[[111 112 137 115 139 142 112 138 142 114 113 135 140]
 [119 118 138 120 137 134 116 137 137 127 112 141 138]
 [113 116 138 113 137 137 117 136 136 114 112 135 142]
 [116 114 139 110 141 142 120 139 137 111 120 128 139]
 [143 140 120 143 117 118 147 118 115 142 144 124 117]
 [143 146 117 146 118 116 142 114 114 145 138 120 117]
 [141 144 113 150 115 115 145 113 117 146 136 120 114]]
:
[[143 146 117 146 118 116 142 114 114 145 138 120 117]
 [141 144 113 150 115 115 145 113 117 146 136 120 114]
 [143 140 120 143 117 118 147 118 115 142 144 124 117]
 [119 118 138 120 137 134 116 137 137 127 112 141 138]
 [113 116 138 113 137 137 117 136 136 114 112 135 142]
 [116 114 139 110 141 142 120 139 137 111 120 128 139]
 [111 112 137 115 139 142 112 138 142 114 113 135 140]]

[[133 131 142 128 142 116 129 129 147 132 126]
 [124 115 135 132 140 122 139 122 139 135 112]
 [128 121 119 120 152 124 136 112 122 118 123]
 [132 141 141 127 124 127 120 139 141 132 141]
 [131 135 127 127 109 136 116 145 132 133 141]]
:
[[132 141 141 127 124 127 120 139 141 132 141]
 [131 135 127 127 109 136 116 145 132 133 141]
 [133 131 142 128 142 116 129 129 147 132 126]
 [128 121 119 120 152 124 136 112 122 118 123]
 [124 115 135 132 140 122 139 122 139 135 112]]

[[148 146 126 122 133 121]
 [153 130 132 139 136 150]
 [136 152 123 129 125 129]
 [139 132 129 126 132 121]
 [149 145 129 110 144 126]]
:
[[136 152 123 129 125 129]
 [148 146 126 122 133 121]
 [149 145 129 110 144 126]
 [139 132 129 126 132 121]
 [153 130 132 139 136 150]]

[[113 116 128 127]
 [126 100 105 110]
 [114 144 136 127]
 [121 131 125 109]]
:
[[114 144 136 127]
 [121 131 125 109]
 [113 116 128 127]
 [126 100 105 110]]

[[116 115 135 115 115 150 133]
 [117 118 144 117 118 138 142]]
:
[[117 118 144 117 118 138 142]
 [116 115 135 115 115 150 133]]

[[149 150 113 149 111 113 149 111 110 142 146 114]
 [143 143 116 143 116 116 141 115 115 139 139 118]
 [113 111 142 109 143 144 116 144 144 109 118 137]
 [140 141 117 143 116 116 138 115 115 141 136 120]
 [146 147 114 146 114 114 145 113 113 142 143 116]]
:
[[149 150 113 149 111 113 149 111 110 142 146 114]
 [146 147 114 146 114 114 145 113 113 142 143 116]
 [143 143 116 143 116 116 141 115 115 139 139 118]
 [140 141 117 143 116 116 138 115 115 141 136 120]
 [113 111 142 109 143 144 116 144 144 109 118 137]]

[[124 142 107]
 [143 111 150]
 [142 132 153]]
:
[[124 142 107]
 [142 132 153]
 [143 111 150]]

[[127 141]
 [123 103]
 [138 116]]
:
[[127 141]
 [138 116]
 [123 103]]
---
[[156 133 100 156]
 [125 128 107 154]]
:
[[125 128 107 154]
 [156 133 100 156]]

[[117 132 124 117 128 130 141 144]
 [121 128 118 109 124 111 139 122]
 [128 130 129 115 122 109 122 111]
 [138 123 125 119 117 124 124 134]
 [141 125 145 144 124 142 113 146]
 [128 125 127 125 129 122 131 119]
 [128 128 132 142 128 139 130 148]
 [128 127 121 122 118 133 136 139]
 [116 134 135 143 127 151 133 148]]
:
[[141 125 145 144 124 142 113 146]
 [116 134 135 143 127 151 133 148]
 [128 128 132 142 128 139 130 148]
 [128 130 129 115 122 109 122 111]
 [128 125 127 125 129 122 131 119]
 [138 123 125 119 117 124 124 134]
 [117 132 124 117 128 130 141 144]
 [128 127 121 122 118 133 136 139]
 [121 128 118 109 124 111 139 122]]

[[131 133 152 128 123 119 141 120 108 122 121 131 131 134]
 [108 115 116 122 107 140 136 131 125 135 125 126 135 126]
 [132 130 114 120 135 138 111 133 147 118 124 144 125 138]
 [122 126 145 127 115 123 145 122 107 128 122 126 134 130]
 [110 118 130 124 104 133 145 126 112 135 123 124 137 127]
 [140 136 126 123 142 131 113 129 141 114 123 145 124 140]]
:
[[131 133 152 128 123 119 141 120 108 122 121 131 131 134]
 [122 126 145 127 115 123 145 122 107 128 122 126 134 130]
 [110 118 130 124 104 133 145 126 112 135 123 124 137 127]
 [140 136 126 123 142 131 113 129 141 114 123 145 124 140]
 [108 115 116 122 107 140 136 131 125 135 125 126 135 126]
 [132 130 114 120 135 138 111 133 147 118 124 144 125 138]]

[[126 135 131 136 123 136 141 123 135 127]
 [133 141 138 139 123 139 137 118 136 118]
 [130 117 135 125 128 127 126 131 126 125]
 [130 155 123 129 128 129 137 125 130 131]
 [141 109 147 108 134 115 129 127 128 133]
 [131 126 132 126 131 119 118 132 126 129]]
:
[[141 109 147 108 134 115 129 127 128 133]
 [133 141 138 139 123 139 137 118 136 118]
 [130 117 135 125 128 127 126 131 126 125]
 [131 126 132 126 131 119 118 132 126 129]
 [126 135 131 136 123 136 141 123 135 127]
 [130 155 123 129 128 129 137 125 130 131]]

[[123 116 122 121 145 115 121 140 114]
 [116 128 129 130 102 109 128 130 143]
 [142 141 133 127 122 123 122 124 115]]
:
[[142 141 133 127 122 123 122 124 115]
 [116 128 129 130 102 109 128 130 143]
 [123 116 122 121 145 115 121 140 114]]

[[137 145 117 147 115]
 [115 143 106 123 119]
 [126 138 128 141 135]
 [138 119 132 116 126]
 [128 113 114 110 131]
 [142 139 112 127 124]
 [147 150 145 146 130]
 [110 136 120 118 148]]
:
[[147 150 145 146 130]
 [138 119 132 116 126]
 [126 138 128 141 135]
 [110 136 120 118 148]
 [137 145 117 147 115]
 [128 113 114 110 131]
 [142 139 112 127 124]
 [115 143 106 123 119]]

[[111 130 135 137 141 134]
 [120 132 119 126 129 109]
 [128 127 142 106 133 120]
 [123 131 134 128 126 111]
 [154 133 112 141 157 150]
 [117 136 117 132 126 113]
 [129 144 125 132 125 120]
 [121 131 123 132 130 113]
 [129 124 137 127 132 123]
 [127 122 116 131 121 157]]
:
[[128 127 142 106 133 120]
 [129 124 137 127 132 123]
 [111 130 135 137 141 134]
 [123 131 134 128 126 111]
 [129 144 125 132 125 120]
 [121 131 123 132 130 113]
 [120 132 119 126 129 109]
 [117 136 117 132 126 113]
 [127 122 116 131 121 157]
 [154 133 112 141 157 150]]
